Below are the code and all the weights of a small trained network. Each question names an input and a class and asks about switching units off, where a switched-off unit gives its printed mean instead of its output.

import numpy as np


def w(rows, s, z=0):
    codes = np.array(rows[::2]) - 128.0
    scale = np.full(codes.shape[1], s)
    scale[-1] = z or s
    return codes * scale


def norm(h):
    return h / np.sqrt((h * h).mean(-1, keepdims=True) + 1e-5)


def f(y):
    return np.maximum(y, 0)


def log_softmax(a):
    a = a - a.max(-1, keepdims=True)
    return a - np.log(np.exp(a).sum(-1, keepdims=True))


def net(x, mask):
    res = np.array(x, float).reshape(1, 5) / 4 @ E
    u = 0
    for l in range(4):
        y = f(norm(res) @ A[l][:, :-1].T + A[l][:, -1])
        res = res + np.where(mask[u : u + 3], y, B[l][:, -1]) @ B[l][:, :-1]
        u += 3
    return log_softmax(norm(res)[-1] @ U[:, :-1].T + U[:, -1])


A, B = {}, {}
E = w([
[184,135,81,181,85,125,169,134,139,200,124,153],'x0',
[137,134,163,125,68,199,157,217,130,150,93,63],'x1',
[139,139,159,104,135,157,54,80,2,235,177,106],'x2',
[156,224,166,93,63,70,177,127,106,124,130,198],'x3',
[83,198,76,106,195,110,43,99,200,196,73,106],'x4',
],0.0036)
A[0] = w([
[194,96,93,224,128,129,201,156,142,252,121,182,116],'0.n1',
[177,118,71,171,143,125,92,105,105,97,145,184,144],'0.n2',
[114,42,85,188,167,123,109,150,101,119,117,85,5],'0.n3',
],0.0042,0.0025)
B[0] = w([
[50,147,179,151,102,195,120,97,111,88,101,124,253],'0.n1',
[104,54,122,66,108,55,243,76,71,192,80,196,200],'0.n2',
[90,162,127,234,109,74,102,155,123,162,254,201,175],'0.n3',
],0.0062,0.0036)
A[1] = w([
[145,124,97,91,46,195,179,248,124,192,84,4,42],'1.n1',
[32,114,179,104,179,131,109,109,48,27,67,120,166],'1.n2',
[133,74,70,189,194,135,135,169,102,131,139,80,5],'1.n3',
],0.0042,0.0028)
B[1] = w([
[88,115,60,61,159,2,154,69,84,162,153,179,232],'1.n1',
[136,151,74,93,58,139,137,191,54,97,72,107,253],'1.n2',
[60,106,111,147,152,205,76,128,141,213,167,234,153],'1.n3',
],0.0079,0.0031)
A[2] = w([
[205,253,210,90,79,106,117,151,152,116,154,171,1],'2.n1',
[148,194,147,138,194,73,50,107,191,176,38,85,119],'2.n2',
[142,178,173,85,110,79,139,161,137,134,152,188,16],'2.n3',
],0.0055,0.0021)
B[2] = w([
[57,8,163,220,225,161,2,116,137,85,212,121,214],'2.n1',
[173,25,225,164,35,114,232,217,70,134,93,132,251],'2.n2',
[125,41,20,190,225,215,57,181,177,189,121,135,213],'2.n3',
],0.0062,0.0028)
A[3] = w([
[80,163,157,169,95,180,157,52,169,159,118,133,163],'3.n1',
[188,162,226,92,151,148,115,74,56,205,179,64,2],'3.n2',
[167,151,84,153,114,84,176,165,254,84,154,71,55],'3.n3',
],0.0057,0.00083)
B[3] = w([
[38,199,183,63,161,128,3,210,133,69,24,122,228],'3.n1',
[210,166,105,164,183,177,187,95,229,30,108,103,253],'3.n2',
[209,189,117,109,219,212,142,82,166,98,131,127,221],'3.n3',
],0.0077,0.0022)
U = w([
[48,56,100,207,240,189,35,168,152,195,215,185,158],'0',
[90,195,133,90,107,160,119,154,61,75,36,103,234],'1',
[126,94,20,17,191,22,228,35,88,197,113,181,145],'2',
[201,177,101,144,212,200,193,74,213,57,115,71,154],'3',
[198,25,218,168,65,113,219,186,67,145,119,117,161],'4',
[162,212,133,80,64,89,89,144,132,153,156,127,24],'5',
[204,193,196,94,44,2,38,74,207,216,242,63,2],'6',
],0.0069,0.004)

Each question gives the input, the list of numbers given to net, and the class t.
The units are the neurons (one row each of A and B). Each row of codes is followed by its name. A weight is (code - 128) times the scale printed after its matrix; where a second scale follows, it is the last column's (A, B and U).
mask holds one flag per neuron, layer by layer. A switched-off neuron (its flag False) gives its mean, the last column of its row in B, instead of its output. The means were averaged over made-up inputs and are rounded, as every weight is.
A unit's drop is (log p(t) with every unit on - log p(t) with that unit switched off) / (log p(t) with every unit on - log p(t) with every unit switched off).
The circuit of an input: a set's keep is (log p(t) with only the set's units on - log p(t) with every unit switched off) / (log p(t) with every unit on - log p(t) with every unit switched off). Starting from all 12 units, units are removed one at a time, each time the one whose removal leaves the highest keep (on an exact tie, the one counted first), for as long as the keep stays at least 0.8.
units of the circuit, in order: the units of the circuit, biggest drop first
most important unit: the unit with the biggest drop
top k neurons: the k neurons with the biggest drops, biggest first
k most important neurons of layer l: the k neurons of layer l with the biggest drops, biggest first
input [1,-3,-8,4,-4], class 3: units of the circuit, in order => [3.n3; 2.n2]
input [0,4,3,7,6], class 0: most important unit => 2.n1
input [1,6,3,6,-3], class 0: top 4 neurons => [2.n3; 2.n1; 0.n2; 1.n2]
input [7,-2,6,-2,7], class 1: units of the circuit, in order => [0.n1; 3.n1; 2.n3]
input [-2,-5,-1,-4,-4], class 2: top 2 neurons => [0.n2; 2.n2]
input [7,7,1,2,-2], class 1: units of the circuit, in order => [0.n1; 3.n1]
input [8,3,-7,-7,-2], class 1: top 2 neurons => [0.n1; 3.n1]
input [-2,-5,6,0,7], class 4: units of the circuit, in order => [2.n2; 1.n1]
input [8,2,-7,3,-6], class 1: units of the circuit, in order => [0.n1; 3.n1; 2.n2]
input [5,3,0,8,-7], class 0: units of the circuit, in order => [2.n1; 2.n3]
input [-5,-5,-2,5,-1], class 0: top 4 neurons => [0.n1; 2.n3; 1.n1; 2.n1]
input [-8,-8,-6,-3,-1], class 1: top 2 neurons => [1.n2; 1.n1]
input [-3,2,-7,-2,-3], class 3: top 2 neurons => [3.n3; 0.n1]
input [-1,7,8,-5,-4], class 3: top neuron => [3.n2]
input [-3,-4,-3,5,-4], class 0: 2 most important neurons of layer 2 => [2.n3; 2.n1]
input [6,-6,8,-6,-5], class 3: units of the circuit, in order => [3.n2; 2.n3]
input [0,-4,8,3,2], class 3: top 2 neurons => [3.n2; 1.n1]
input [8,-4,6,-4,7], class 1: top 3 neurons => [0.n1; 3.n1; 1.n1]
input [5,-4,-1,-1,3], class 1: units of the circuit, in order => [0.n1; 3.n1]
input [6,0,-4,7,5], class 0: units of the circuit, in order => [2.n1]
input [7,6,-2,-7,-6], class 0: top 3 neurons => [0.n3; 2.n2; 1.n2]
